The same points and some others measured another way (B), then each row and its match in B:
B:
1: [-200 -380   32  366 -268  186 -402  -41  -28  -72  329  155 -235 -150
    4 -196  193  301  176  -25  190 -287   75  296  182]
2: [ -17  215  -69   37   76 -249  176  -46   15  -27  -23   13  -13  -92
  -79  236 -100  -11   28  -22 -186  212 -172 -187  -59]
3: [-188 -567  -31  506 -353  -31 -448   -6 -300  116  206  115 -164 -254
  114 -569  449  190 -247  -60  -12 -408  204  471    8]
4: [-518  -58  152  -61   59 -153  222  230   65  170  302   64 -156  -30
  -62  -66 -278 -145   14  101  188  -33 -198  312 -114]
5: [ 213   36 -478  215  -98   86  102  -28  -14   -8  227 -174 -226 -267
 -374  353 -129   53  121   45 -198   51   43   81  -78]
6: [-160 -173  112  627  -12  284 -281 -236  -15   85  210  262 -305 -114
  -47   12  373  261  489  127  191 -276 -150  174  144]
7: [  37  117   73 -250   23 -447  134  111   86 -188 -216  177   71   31
   90   36  -69   60 -219 -138 -108  257  -38 -328  -43]
8: [ 348  274  -50 -216  302 -402  457   84  181 -132 -501  314  -58   80
  -75  318   98   13 -104   56  -93  316  -98 -486 -216]
9: [  96 -127  -32   48 -148 -272  -90   80  -75  -53  -87  155  -88  -57
   53 -184  146   92 -226 -105  -76    5  123  -59  -26]
10: [ 151  119 -193  -59  133 -230  144 -108   55 -213 -199  104  -11 -121
 -114  295   23  174   -7    1 -221  199  -68 -325 -146]
11: [ -35    3   97  -39   31  -63 -179  -11  -92   91  107  174 -315   69
  -57 -143 -106   13  256    3   86  -53   69 -168  -38]
12: [-246 -292  185  391 -258   97 -277   54   13   29  285  204 -204  -65
   81 -212  202  174  130  -32  244 -218  -20  317  229]
13: [ 125  -21 -299  196   51   68 -132 -182 -202  106  149  -22 -326 -181
 -280   84  -18   63  261   87 -161  -94   85  -68 -182]
14: [   7 -125  -28   62  -27   33 -175  -22   -6  -50  113  175 -276  -43
  -96  -34   23  174  212   25   96 -100   79  -54  -13]
15: [-440    9  140 -118   33 -258  310  302   67  198  240   42 -122    5
  -48  -70 -309 -218 -103   65  136   44 -174  274 -129]
16: [ 214   39 -219 -321 -129 -337  104  211   28 -160  -50   -9  -71  -43
 -105   41 -239   15 -273 -147 -154  213  179 -211  -95]
17: [ 179   31  -39  -33  -22  -72  -44   62   22  -16    1  173 -278   40
 -102   21  -32   63  142   -9   55   32  102 -182   -9]
18: [-203 -195  107  263 -159  -19 -165   31   18  -16  178  173 -147  -74
   44 -115  135  152   71  -24  131 -122  -45  183  131]
19: [ -50  -71  156   62   17  -15 -237    3 -107  150  121  240 -371   91
  -22 -238    6   15  279   29  168 -151   86  -85  -13]
20: [ 509    7 -495 -213 -109 -442  345  264   -6 -122 -284  -30  -39 -156
 -199  115   -3  -34 -573  -82 -340  240  258 -147 -270]
21: [-165   44    3 -247  110 -404  300  161   94  -94 -102  114   30  -41
  -18   72 -151   -9 -225    2  -62  183 -117  -91 -193]
22: [ 290  287   -3 -326  190 -299  249  102  145 -107 -258  228 -168  145
  -99  236 -164  -19   88  -14  -19  299   -5 -514 -107]
23: [ 168   -9 -194  145  -49   35 -264 -128 -233  137  175    4 -364  -91
 -195  -65  -54   33  262   -4 -116  -92  168 -140  -80]
24: [ -59 -235   63  284  -11  -54 -219  -73 -146   71  -16  267 -221  -73
   37 -254  335  151   61   41   46 -214   49   59  -63]
25: [ 271  170 -222   66   55 -210  241  -12   86 -114 -185   83  -48 -109
 -141  337   73   79  -40   -4 -203  220  -73 -240  -72]
26: [ 327 -172 -336  176 -126 -242  196  190  -77   52 -157   68 -146 -178
 -143  -63  267   -2 -413   22 -171  -16  179  142 -192]
27: [  56 -263 -129  300  -38  197 -162  -28  -31   47  143  195 -394 -109
 -184  -56  215  192  241  133  156 -261  114  172  -56]
28: [ 197   55 -112 -172   66 -196  124   87   87 -133 -142  182 -169    6
 -114  129  -56   92  -10    0  -25  130   61 -257 -114]
29: [ 476  122 -358 -390 -112 -482  362  331   81 -172 -259   -9  -27  -39
 -158  146 -188  -69 -502 -138 -255  344  233 -273 -179]
30: [ 166   53 -207  -40 -195 -384  304  248  131 -166  -98  -11  101 -136
  -42  176  -38    8 -442 -140 -196  279   -2   -1   10]
31: [ -76 -138 -163  474 -201   57  149  104  102   41  233   -7 -111 -236
 -139  184  152   71  -41   46   23  -54 -125  422  110]
32: [ -71  138   -8 -111   68 -411  486  263  162    6 -123   89   42  -37
  -34  167  -85 -123 -305   14  -61  247 -177   19 -130]
33: [ 330  197 -175 -413  152 -406  386  189  184 -217 -353  174  -51   41
 -129  274 -128   29 -209  -19 -121  330   42 -428 -213]
34: [-139  185 -101 -182  217 -369  477  109  131  -58 -109   35   49  -93
 -124  296 -181  -60 -164   64 -142  262 -234  -96 -243]
35: [  34  -78   77   64  -99  -57 -111  112    4   46   95  191 -274   44
  -30 -119   14   35  106  -25  149  -53   80  -15   59]
36: [-342   99  189 -574   44 -861  526  593  -86  297  -73    8   56  121
  114 -410 -445 -527 -763  -85  -86  256  -14   89 -357]
37: [-284 -253  227  236   44  -86 -274 -128 -114   11    2  328 -144  -52
  130 -284  311  218  107   37  109 -218  -52   35  -51]
38: [ -54 -194 -189  762  -22  408 -279 -323 -150  179  326   64 -384 -280
 -246  114  341  217  527  189   30 -337  -83  287   33]
39: [ 179  -21 -354  321  -90  -24   26  -68 -114   61  104  -80 -176 -253
 -232  169   82   46    9   25 -225   -6   40   86  -79]
40: [ 116 -110  -81    7 -137 -159   11  173   11  -16   21  124 -197  -33
  -69  -98   23   39 -124  -41   32    3  138   24  -28]
41: [  33  166 -135  173  198 -240    1 -293 -186   19 -136   46  -22 -179
  -75  154  111   69   91   19 -349  103 -136 -308 -191]
42: [ 260  194  -65 -274   56 -382  332  190  231 -239 -292  193    2   49
  -42  264  -70   58 -188  -74  -68  341  -26 -361  -49]
43: [-236  331  214  -81  355 -240  136 -155    2   84  -49  174 -100   65
  -24  189 -181  -62  341   70  -44  183 -314 -371 -136]
44: [ 113   84 -104 -180  162 -165 -132 -137 -152  -14  -66  120 -240  -16
 -132  -14 -128   74  200    3 -142   45   95 -411 -224]
45: [  49  -52 -231  420 -237   36 -165  -44 -221  215  332 -142 -241 -214
 -177  -34   -3  -53   86  -40 -162  -91   71  210   51]
46: [ 120   35 -132  247 -133 -193  143   66   30  -19  -19   40  -32 -143
  -52  138  126   26 -159  -56 -132  115  -63   48   51]
47: [ 251  441  -82 -186  489 -311  227 -242  -69   25 -376  189 -152   43
 -171  329  -64  -34  277  106 -270  270 -143 -709 -334]
48: [ -19  158 -263 -423 -291 -366  -42  194 -117  -72  337 -345  -15 -114
 -146   12 -715 -136 -210 -293 -308  293  173 -162  -11]
49: [ 256   55 -218 -207  230 -283  200  -11    2 -116 -314  194 -134  -50
 -158  145   45  100  -79   80 -164  131   68 -358 -325]
50: [  33  177   90 -297  187 -477  332   82  220 -288 -395  284  132   48
   83  223   12  125 -199  -50  -84  334 -174 -423 -104]
51: [-308 -273   -1  677 -124  296 -363 -219 -180  209  434   58 -310 -225
  -94 -123  237  162  396   97   96 -362  -88  411  100]
52: [ -23  -44  -91  305  207  207 -525 -484 -418  237  202   96 -475 -119
 -207 -139   65  131  670  139 -111 -294   84 -241 -206]
53: [ 116  -65   26  227   64 -281   72  -50  -11  -61 -324  305  -10  -79
   87  -27  434  152 -175    6 -101   31  -63 -124  -80]
54: [ 150  182   46  -35   31 -338  291  103  245 -231 -278  230   76   15
   56  281  100  107 -144  -76  -53  297 -164 -275   59]
55: [-202    9   87  319 -241  232 -249   -5   57   70  545  -16 -296  -45
 -105   93 -219   57  483  -57  199  -54  -92  178  332]
56: [ 357  185 -180 -205  -19 -237 -240 -107 -238  -13  -48    7 -233    8
 -117  -51 -214   -1  116 -154 -272  149  249 -539 -101]
57: [-194  -18  242  -59  -24 -308   39  159   50    5  -24  230  -56   66
  135 -160   -4  -10 -112  -70   95   64  -76  -37   23]
58: [ 144  202  -41   37  111 -332  314   10  149 -148 -290  173   70  -58
  -12  306  121   71 -122  -24 -163  271 -190 -269  -44]
59: [  40 -130   93  206 -153 -109  -87   84   40  -45   -6  242 -148  -14
   72 -100  221  126  -34  -56  104  -35   26   35  120]
60: [ -35   72  130  -14   72 -223  251   99  298 -234 -180  299   27   17
   58  253  102  179  -21   -9  108  194 -213 -149   69]
61: [ 436   -7 -374  -95 -115 -517  409  274   49 -153 -379   43   84 -158
  -79  100  166   -2 -682  -91 -320  257  147  -87 -203]
62: [-630   94  470 -120  103   -1  -48  105  112  164  436  178 -279  173
   23  -76 -440 -101  496   55  400  -24 -270   69  109]
63: [-366 -163   92  379 -106   91   -3   85   34  164  366   83 -217 -112
  -63  -46   30   13  164   88  197 -169 -160  430   80]
64: [-175   52  231  147  175  -92   67  -68  127  -39  -83  326 -116   35
   49  114  164  138  243   78  140   26 -248 -125   19]
65: [-532 -163  202  226 -127   29  174  325  108  284  481   61 -255  -26
  -61 -128 -179 -173   67  108  352 -151 -193  613   69]
66: [  81 -118 -102  110   44  127 -311 -192 -109  -31   98  183 -363  -62
 -162  -28   62  226  387   62   43 -165  128 -169  -78]
67: [ 293   74 -217 -253    5 -254   42   69  -29 -107 -123   73 -177  -18
 -147   60 -139   50  -71  -65 -154  159  179 -336 -157]
68: [ 116   82   52 -156  -58 -356   58  119   61 -139 -157  162  -18   31
   56   -5  -39   51 -164 -134  -70  203   28 -265   14]
69: [ 186  149 -226  111    4 -291  231  -10    1  -57 -139    3   26 -165
 -100  243   62   16 -168  -36 -286  218  -80 -146  -88]
70: [  16 -138 -160  737 -192  186 -161 -154 -136  172  255    4 -239 -267
 -135   59  331   93  199   51  -58 -193  -69  334  127]
71: [ 280  106 -143 -402  -88 -494  243  310   51 -117 -197   64  -43   38
  -49   -4 -210  -78 -401 -144 -147  284  169 -270 -131]
72: [ -30 -112 -225  432  -35   86 -345 -292 -389  248  264  -74 -299 -247
 -182 -125  102   43  262   47 -228 -224   73   67 -133]

[   4  -13   59   91   -1  280  -87 -252  250  223   60  126  168 -142
  148   38   12   11  -79  -87  219  140   28  101 -371 -275] -> 46
[-190 -391 -212 -161  -64  188  154   34 -262  -40 -168   44    1   95
    4  266  -14 -257   19  -39 -386 -152   19 -209   47  310] -> 67
[  62 -358  -72 -260 -153  118  -77   17  -10 -132 -135  107 -160  258
  275  148   42 -307  -59  -98 -142  -52   73    8 -188  455] -> 27
[-329 -291 -182 -154   74  162  234  -94 -377  -52 -152  -19 -115   44
 -103  243  -89 -105 -109  -23 -330 -228 -105 -305   88  194] -> 44
[ -39  -45  -88  235   -3  294    4   43   46   70   -4  188  365   16
  161  179   19  -35  -84 -169 -178   43  107  -76 -203  -68] -> 1
[ 240  139  187   31  -90   37 -224  129  209  126  124  102   29  125
  112 -288 -349  323  478  415  286  -20  103  116  -15  257] -> 65
[-252 -124  175 -419  338  497  -65 -505 -153    4   53  157 -214  283
   97  329 -166 -194 -528 -344  201  -73 -123 -293  -99   40] -> 47
[-199 -329   14 -347 -229  117  164 -197   21  156  -88   95  -88 -311
 -126   31   82 -199  155  146   36  -38 -107 -160   35  125] -> 13
[ -85  124  282  -41 -440 -133  180 -106  401  132   58  301  114 -672
  -91 -337  282  168  170  221  389  140 -169 -131  -67 -102] -> 51
[ 439  133 -509  190  170  192  -75  100    2  177  244 -135 -482  441
   95 -159 -895  776   69  444 -752 -697   23  172   12  616] -> 36
[-322 -411 -169 -115  114  111  141  -64 -444 -147 -291 -123 -111  183
   21  297  -15 -264  -77 -101 -229 -107  -25 -164  -88  139] -> 66
[ -31  270  390  131 -248 -187   -7  153  188 -339  -25  404  210  -80
  271 -203  320   89 -157 -133  403  235  -28 -190 -195  114] -> 60
[-324 -296 -221    5  202   59  165   -1 -548 -127 -269 -207 -149  224
  -61  218 -201  -44   26   55 -304 -205  -43 -168   -3  158] -> 11
[ -73   21  138   -4 -139  112   39 -264  277  179   28  164   63 -369
   37  -98  120   65  -46   21  300  117  -91    8 -277 -235] -> 69
[ -34  187   33  255  347  232 -138 -113 -118 -195   -2   97   41  425
  348  164 -164  160 -504 -352   25  -11   28  -44 -387  -68] -> 50
[  66  -44 -154   25 -139  -39  101  -36   78 -180  -63  135 -250   21
  234  -23   59  123 -372 -118 -296 -170  -94  -30 -279  300] -> 24
[-135  138  218   11  169  489  -82 -351  199  312  202  238  294 -124
    3   96 -130   81 -130 -117  362  122  -14 -137 -160 -365] -> 2
[-139  133  426  -88 -439 -281  147  -19  293 -216  -68  389   83 -481
   90 -287  490    3  -69   -8  507  258 -166 -217 -149   30] -> 6
[ -71 -103  349 -313 -290  155  -27 -347  413  191   53  305   60 -421
   60  -94  284 -197    2  -27  568  262  -86  -51 -230 -139] -> 38
[ -93 -235 -164  -48 -483 -287  330  354  -97 -207 -203  143  -38 -250
  -53 -129  190   -5  248  261 -427 -184  -59 -239  178  557] -> 71
[-240 -368 -109 -120   22   96   88   46 -351 -160 -247  -31  -27  209
   72  248    8 -274   21  -66 -192  -62   27 -155  -45  249] -> 17
[ 176  172   52   87  143  145 -198   24   44  128  152   -3  -79  261
   79 -175 -519  434  258  330  116 -159   55   75  -28  195] -> 4
[  21 -191  -34 -123 -534 -177  198  276  124 -166 -102  296   12 -232
   65 -126  260  -85  165  147 -244  -76  -34 -200   74  540] -> 40
[ -26  -14  -95   82 -574 -324  372  241  180 -205 -100  303  -21 -482
   24 -237  363  150  -31  113 -340 -109 -152 -222  -18  376] -> 9
[-104  101  170  210  154  133  -94 -117   -6 -126  -66  121  182  132
  281   85   77    7 -300 -280  270  179   25   -9 -419 -218] -> 54
[-137  -62  104 -294 -493  153  318 -265  435  348  173  414   65 -809
 -253 -160  232   36   62  179   53  -54 -223 -315  142   25] -> 72
[-201 -335 -283   98  -66   53  197  147 -300   13 -222  -93   90  -22
  -72  152  -77  -71  238  143 -415 -162   41 -103   28  155] -> 16
[-568 -202 -243  290 -113   83  525  140 -367  497 -124 -153  554 -762
 -722    6 -164  202  897  637 -279 -115  -56 -348  481 -383] -> 48
[-105  -69  231 -144 -176  119    0 -190  205   34  -25  254  100 -219
  105   -7  227 -145  -85  -97  338  182  -47  -96 -212  -63] -> 25
[-211 -345 -309  -26  335  229   33  -54 -546 -130 -230 -217 -200  493
   86  360 -311 -106 -160  -97 -426 -268   24  -91 -110  223] -> 19
[-451 -111  207  137  333  572  -66 -169 -234  387   -9   31  720  -62
 -191  324 -162 -201  376    6  405  285  147 -207   38 -605] -> 55
